Below is a small trained network, with its code and all its weights. Each question gives an input and a target symbol and asks what happens when units are switched off, that is, made to give their printed mean instead of their output.

import numpy as np


def w(rows, s, z=0):
    codes = np.array(rows[::2]) - 128.0
    scale = np.full(codes.shape[1], s)
    scale[-1] = z or s
    return codes * scale


def norm(h):
    return h / np.sqrt((h * h).mean(-1, keepdims=True) + 1e-5)


def f(y):
    return np.maximum(y, 0)


def softmax(a):
    e = np.exp(a - a.max(-1, keepdims=True))
    return e / e.sum(-1, keepdims=True)


def log_softmax(a):
    a = a - a.max(-1, keepdims=True)
    return a - np.log(np.exp(a).sum(-1, keepdims=True))


def net(x, mask):
    ids = ['βγδζηθλμξπστω'.index(c) for c in x.split()]
    T = len(ids)
    res = E[ids] + P[:T]
    r = norm(res)
    for j in range(3):
        rows = slice(3 * j, 3 * j + 3)
        q, k, v = (r @ M[0][rows].T for M in (Q, K, V))
        z = softmax(np.where(np.tri(T) > 0, q @ k.T / 3**0.5, -1e9)) @ v
        o = O[0][rows]
        res = res + np.where(mask[j], z, o[:, -1]) @ o[:, :-1]
    y = f(norm(res) @ A[0][:, :-1].T + A[0][:, -1])
    res = res + np.where(mask[3:7], y, B[0][:, -1]) @ B[0][:, :-1]
    return log_softmax(norm(res)[-1] @ U[:, :-1].T + U[:, -1])


Q, K, V, O, A, B = {}, {}, {}, {}, {}, {}
E = w([
[130,170,162,101],'β',
[132,169,163,103],'γ',
[141,49,52,59],'δ',
[137,178,179,94],'ζ',
[112,63,106,160],'η',
[103,69,108,160],'θ',
[117,208,173,147],'λ',
[115,58,140,160],'μ',
[176,172,58,96],'ξ',
[98,170,159,122],'π',
[255,168,171,123],'σ',
[110,98,169,110],'τ',
[78,124,111,145],'ω',
],0.0067)
P = w([
[87,137,96,1],'0',
[98,143,120,50],'1',
[112,145,137,83],'2',
[118,144,154,112],'3',
[124,144,168,132],'4',
[125,143,186,160],'5',
[128,142,195,177],'6',
[131,143,216,204],'7',
],0.0028)
Q[0] = w([
[179,180,204,97],'head 1',
[84,116,111,45],'head 1',
[247,101,148,57],'head 1',
[198,136,120,105],'head 2',
[237,177,3,129],'head 2',
[196,127,180,202],'head 2',
[160,85,163,197],'head 3',
[101,102,238,57],'head 3',
[169,60,53,90],'head 3',
],0.021)
K[0] = w([
[217,193,153,133],'head 1',
[100,158,58,99],'head 1',
[232,88,140,2],'head 1',
[165,148,89,164],'head 2',
[243,119,56,50],'head 2',
[233,128,181,214],'head 2',
[168,122,100,222],'head 3',
[199,37,225,106],'head 3',
[122,84,34,79],'head 3',
],0.018)
V[0] = w([
[81,115,90,175],'head 1',
[139,141,68,161],'head 1',
[121,166,190,91],'head 1',
[172,179,2,202],'head 2',
[192,185,149,130],'head 2',
[236,84,145,72],'head 2',
[200,120,77,160],'head 3',
[81,162,122,129],'head 3',
[107,210,23,172],'head 3',
],0.0088)
O[0] = w([
[151,83,140,176,89],'head 1',
[134,123,106,186,81],'head 1',
[108,119,120,54,186],'head 1',
[187,145,1,101,1],'head 2',
[170,157,136,50,84],'head 2',
[183,37,133,125,80],'head 2',
[173,107,113,185,31],'head 3',
[124,161,140,102,143],'head 3',
[212,199,137,157,25],'head 3',
],0.0084,0.004)
A[0] = w([
[250,238,203,118,59],'neuron 1',
[43,210,187,36,121],'neuron 2',
[90,110,146,202,216],'neuron 3',
[42,254,78,160,4],'neuron 4',
],0.0084,0.0028)
B[0] = w([
[32,169,228,144,150],'neuron 1',
[230,108,68,240,254],'neuron 2',
[195,182,78,52,195],'neuron 3',
[14,82,143,1,169],'neuron 4',
],0.0092,0.0086)
U = w([
[106,132,56,190,50],'β',
[156,143,122,199,118],'γ',
[166,20,47,125,252],'δ',
[118,82,159,190,36],'ζ',
[173,136,163,115,25],'η',
[166,137,126,186,140],'θ',
[96,251,215,167,177],'λ',
[28,41,235,129,136],'μ',
[205,217,48,49,119],'ξ',
[10,168,76,65,206],'π',
[175,108,224,17,205],'σ',
[145,136,150,120,23],'τ',
[174,133,160,112,23],'ω',
],0.012,0.0028)

Each question gives the input, a string of symbols that net reads in full, and the target symbol t.
The units are the heads (3 rows each of Q, K, V and O) and the neurons (one row each of A and B). Each row of codes is followed by its name. A weight is (code - 128) times the scale printed after its matrix; where a second scale follows, it is the last column's (O, A, B and U).
mask holds one flag per unit, heads first, then neurons. A switched-off unit (its flag False) gives its mean, the last column of its rows in O or B, instead of its output. The means were averaged over made-up inputs and are rounded, as every weight is.
A unit's drop is (log p(t) with every unit on - log p(t) with that unit switched off) / (log p(t) with every unit on - log p(t) with every unit switched off).
The circuit of an input: a set's keep is (log p(t) with only the set's units on - log p(t) with every unit switched off) / (log p(t) with every unit on - log p(t) with every unit switched off). Starting from all 7 units, units are removed one at a time, each time the one whose removal leaves the highest keep (on an exact tie, the one counted first), for as long as the keep stays at least 0.8.
units of the circuit, in order: the units of the circuit, biggest drop first
unit that matters most: the unit with the biggest drop
top k neurons: the k neurons with the biggest drops, biggest first
which heads matter: for each layer, one digit per head in row order, 1 if its drop is at least 0.15 and else 0, layers parted by /
drop of u: that unit's drop, to one decimal
input δ τ ξ ω θ, target π: units of the circuit, in order => [head 2; neuron 4]
input λ μ τ ζ, target μ: which heads matter => 011
input δ δ θ δ τ σ π, target μ: units of the circuit, in order => [head 3]
input ω δ η λ γ, target ξ: which heads matter => 110
input ζ η ω δ θ θ, target β: top 2 neurons => [neuron 3; neuron 4]
input ω ξ γ λ γ, target ξ: units of the circuit, in order => [head 2; neuron 2; head 1]
input π δ θ δ ξ η π θ, target λ: top 2 neurons => [neuron 2; neuron 3]
input μ π ζ, target λ: units of the circuit, in order => [head 2; neuron 2; neuron 3; head 1]
input π ξ ζ β λ γ η, target ξ: units of the circuit, in order => [neuron 3; head 2; head 1]
input β τ ξ π ω λ γ ζ, target ξ: top 2 neurons => [neuron 2; neuron 1]
input ζ ζ η π π η, target λ: top 2 neurons => [neuron 2; neuron 3]
input π η ξ β γ ζ γ ζ, target σ: which heads matter => 111
input σ ζ π θ, target λ: top 3 neurons => [neuron 2; neuron 3; neuron 4]
input δ ξ η σ τ ζ, target μ: units of the circuit, in order => [head 2]
input τ σ η, target μ: which heads matter => 010
input ω π λ ω π τ β π, target μ: top 3 neurons => [neuron 3; neuron 2; neuron 1]
input ξ λ δ β, target ξ: top 2 neurons => [neuron 2; neuron 4]
input ω ω δ δ ζ θ, target β: top 3 neurons => [neuron 3; neuron 2; neuron 4]
input π σ ξ β ζ η σ ω, target π: top 2 neurons => [neuron 4; neuron 3]
input δ δ τ γ, target μ: unit that matters most => head 2
input π τ η η σ, target σ: top 3 neurons => [neuron 2; neuron 1; neuron 3]
input σ τ β, target μ: drop of head 2 => 0.7
input ζ η δ ξ ξ δ ω σ, target σ: drop of head 1 => 0.1
input π δ θ ω ξ ω ζ, target π: drop of head 2 => 1.5
input ω ξ π ξ π ξ η, target λ: drop of neuron 2 => 0.4
